Below are the code and all the weights of a small trained network. Each question names an input and a target symbol and asks about switching units off, where a switched-off unit gives its printed mean instead of its output.

import numpy as np


def w(rows, s, z=0):
    codes = np.array(rows[::2]) - 128.0
    scale = np.full(codes.shape[1], s)
    scale[-1] = z or s
    return codes * scale


def norm(h):
    return h / np.sqrt((h * h).mean(-1, keepdims=True) + 1e-5)


def f(y):
    return y / 2 * (1 + np.tanh(0.7978845608 * (y + 0.044715 * y**3)))


def softmax(a):
    e = np.exp(a - a.max(-1, keepdims=True))
    return e / e.sum(-1, keepdims=True)


def log_softmax(a):
    a = a - a.max(-1, keepdims=True)
    return a - np.log(np.exp(a).sum(-1, keepdims=True))


def net(x, mask):
    ids = ['βδεημπφ'.index(c) for c in x.split()]
    T = len(ids)
    res = E[ids] + P[:T]
    u = 0
    for l in range(2):
        q, k, v = (norm(res) @ M[l].T for M in (Q, K, V))
        z = softmax(np.where(np.tri(T) > 0, q @ k.T / 2**0.5, -1e9)) @ v
        res = res + np.where(mask[u], z, O[l][:, -1]) @ O[l][:, :-1]
        u += 1
        y = f(norm(res) @ A[l][:, :-1].T + A[l][:, -1])
        res = res + np.where(mask[u : u + 4], y, B[l][:, -1]) @ B[l][:, :-1]
        u += 4
    return log_softmax(norm(res)[-1] @ U[:, :-1].T + U[:, -1])


Q, K, V, O, A, B = {}, {}, {}, {}, {}, {}
E = w([
[125,122,136,86,43,123,76,192,162,167,153,125],'β',
[39,76,125,144,111,184,194,75,32,253,213,160],'δ',
[59,129,156,190,111,79,64,132,192,115,125,46],'ε',
[110,95,23,144,139,111,75,193,117,109,206,150],'η',
[87,135,123,87,141,156,192,137,218,179,70,121],'μ',
[161,91,153,129,78,150,142,95,160,73,107,192],'π',
[162,82,129,174,143,63,158,157,113,147,117,133],'φ',
],0.02)
P = w([
[108,209,152,17,51,98,171,250,108,88,134,124],'0',
[107,176,139,59,90,95,154,215,168,142,140,132],'1',
[74,156,92,102,123,95,104,163,84,137,94,188],'2',
[89,128,134,144,128,136,137,159,208,135,146,159],'3',
[145,103,99,139,112,138,103,115,202,165,159,162],'4',
[153,86,109,170,129,180,79,76,198,161,145,136],'5',
[166,54,109,190,113,197,93,43,175,155,146,115],'6',
[207,26,123,180,90,224,64,2,149,158,166,84],'7',
],0.0097)
Q[0] = w([
[5,200,78,75,125,112,108,133,119,145,128,100],'L0H0',
[171,205,151,109,189,128,128,120,76,94,89,137],'L0H0',
],0.011)
K[0] = w([
[202,149,105,169,159,90,178,166,150,77,59,143],'L0H0',
[51,182,188,51,19,124,134,255,76,118,161,141],'L0H0',
],0.0082)
V[0] = w([
[197,85,183,90,105,134,56,160,218,34,5,255],'L0H0',
[224,77,197,202,133,99,74,165,88,151,141,126],'L0H0',
],0.0064)
O[0] = w([
[90,135,58,58,175,126,124,111,131,89,107,159,3],'L0H0',
[59,155,145,116,166,89,140,173,137,141,145,253,224],'L0H0',
],0.017,0.0035)
A[0] = w([
[140,127,123,66,148,191,115,7,102,2,160,155,3],'L0N0',
[67,138,134,146,109,187,88,87,120,207,204,89,54],'L0N1',
[90,110,80,86,158,181,57,105,128,111,177,81,146],'L0N2',
[163,82,112,123,162,76,187,122,126,146,96,135,165],'L0N3',
],0.0088,0.0044)
B[0] = w([
[147,230,138,120,120,138,125,7,168,81,131,71,164],'L0N0',
[179,151,106,83,108,133,72,146,159,68,59,113,248],'L0N1',
[186,92,184,108,119,161,170,80,138,101,105,109,181],'L0N2',
[137,163,105,121,109,31,116,165,134,158,101,181,253],'L0N3',
],0.014,0.0035)
Q[1] = w([
[157,40,99,98,175,56,138,90,115,111,70,96],'L1H0',
[118,144,162,153,226,124,254,128,128,117,155,151],'L1H0',
],0.0069)
K[1] = w([
[113,77,105,73,126,125,254,129,98,161,71,95],'L1H0',
[93,227,160,66,64,190,151,202,105,150,70,91],'L1H0',
],0.0077)
V[1] = w([
[3,180,153,143,122,75,97,137,155,70,58,16],'L1H0',
[67,106,79,140,148,184,63,133,167,102,209,111],'L1H0',
],0.0069)
O[1] = w([
[120,88,130,142,180,153,86,148,89,92,59,235,129],'L1H0',
[143,220,123,58,41,97,50,186,6,16,127,10,3],'L1H0',
],0.012,0.0032)
A[1] = w([
[150,157,240,156,115,134,102,182,79,142,166,117,209],'L1N0',
[127,172,137,43,170,138,135,60,143,25,133,155,4],'L1N1',
[145,164,98,138,138,125,36,137,71,111,178,62,13],'L1N2',
[26,121,128,92,242,42,218,174,135,184,132,254,181],'L1N3',
],0.011,0.0027)
B[1] = w([
[133,200,149,247,201,79,165,55,121,153,166,219,156],'L1N0',
[177,205,141,128,239,66,127,34,113,83,182,157,140],'L1N1',
[13,154,69,93,122,170,209,156,122,61,86,93,129],'L1N2',
[3,30,16,68,167,34,90,233,252,137,206,207,253],'L1N3',
],0.011,0.028)
U = w([
[219,145,237,3,146,132,144,235,110,127,174,139,38],'β',
[162,147,230,193,124,129,137,129,139,170,197,152,203],'δ',
[105,167,164,159,150,186,38,174,115,80,8,201,55],'ε',
[94,249,41,176,131,163,166,198,130,89,111,73,73],'η',
[147,72,81,123,161,246,69,136,206,150,59,22,133],'μ',
[159,187,107,84,236,121,110,19,134,84,152,159,4],'π',
[87,86,57,119,183,128,87,192,203,143,177,169,193],'φ',
],0.0049,0.0016)

Each question gives the input, a string of symbols that net reads in full, and the target symbol t.
The units are the heads (2 rows each of Q, K, V and O) and the neurons (one row each of A and B). Each row of codes is followed by its name. A weight is (code - 128) times the scale printed after its matrix; where a second scale follows, it is the last column's (O, A, B and U).
mask holds one flag per unit, layer by layer, with each layer's heads first. A switched-off unit (its flag False) gives its mean, the last column of its rows in O or B, instead of its output. The means were averaged over made-up inputs and are rounded, as every weight is.
A unit's drop is (log p(t) with every unit on - log p(t) with that unit switched off) / (log p(t) with every unit on - log p(t) with every unit switched off).
The circuit of an input: a set's keep is (log p(t) with only the set's units on - log p(t) with every unit switched off) / (log p(t) with every unit on - log p(t) with every unit switched off). Starting from all 10 units, units are removed one at a time, each time the one whose removal leaves the highest keep (on an exact tie, the one counted first), for as long as the keep stays at least 0.8.
units of the circuit, in order: the units of the circuit, biggest drop first
k most important neurons: the k neurons with the biggest drops, biggest first
drop when u is switched off: that unit's drop, to one decimal
input φ φ φ β ε δ ε δ, target ε: units of the circuit, in order	(L1N3; L0N1; L1H0; L0H0)
input ε η δ, target η: units of the circuit, in order	(L1H0; L0N1; L1N3; L1N2)
input β φ π π ε β η, target η: units of the circuit, in order	(L1H0; L1N3)
input π η φ φ δ β δ, target δ: 2 most important neurons	(L1N3; L0N3)
input β δ β φ π π, target δ: most important neuron	(L1N3)
input δ μ β, target μ: units of the circuit, in order	(L0H0; L1N3)
input ε ε δ μ ε, target μ: 4 most important neurons	(L1N3; L0N2; L1N0; L0N0)
input β δ η, target η: units of the circuit, in order	(L1H0; L1N3; L1N2)
input η μ η, target μ: units of the circuit, in order	(L0H0; L1N3; L1N0)
input β δ β, target δ: units of the circuit, in order	(L1N3; L0H0)
input μ η β β μ β π, target π: units of the circuit, in order	(L0N0; L0H0; L1N3)
input φ φ ε δ β, target ε: units of the circuit, in order	(L1N3; L1H0; L0N3)
input δ φ δ φ φ μ β δ, target μ: units of the circuit, in order	(L0N1; L1N3; L1N0)
input β μ δ, target μ: units of the circuit, in order	(L0H0; L1N3; L1N0)
input η δ φ δ β δ φ, target δ: units of the circuit, in order	(L0H0; L1N3)
input β φ π η δ ε, target η: units of the circuit, in order	(L1H0; L1N3; L1N2)
input η δ δ μ β η, target μ: 3 most important neurons	(L0N2; L1N3; L1N0)
input η φ μ π, target π: most important neuron	(L1N1)
input η δ π ε β δ ε, target ε: 2 most important neurons	(L1N3; L0N1)
input δ φ φ ε π β β, target π: 2 most important neurons	(L1N3; L1N1)
input φ β ε μ δ δ δ, target δ: 2 most important neurons	(L1N3; L1N0)
input δ δ φ π φ δ π η, target π: 3 most important neurons	(L1N3; L0N2; L1N1)
input η π δ, target π: most important neuron	(L0N0)
input φ β η ε, target η: drop when L1N2 is switched off	0.3
input φ φ δ δ μ, target μ: drop when L0H0 is switched off	0.9
input δ π π δ, target π: drop when L1N3 is switched off	0.1
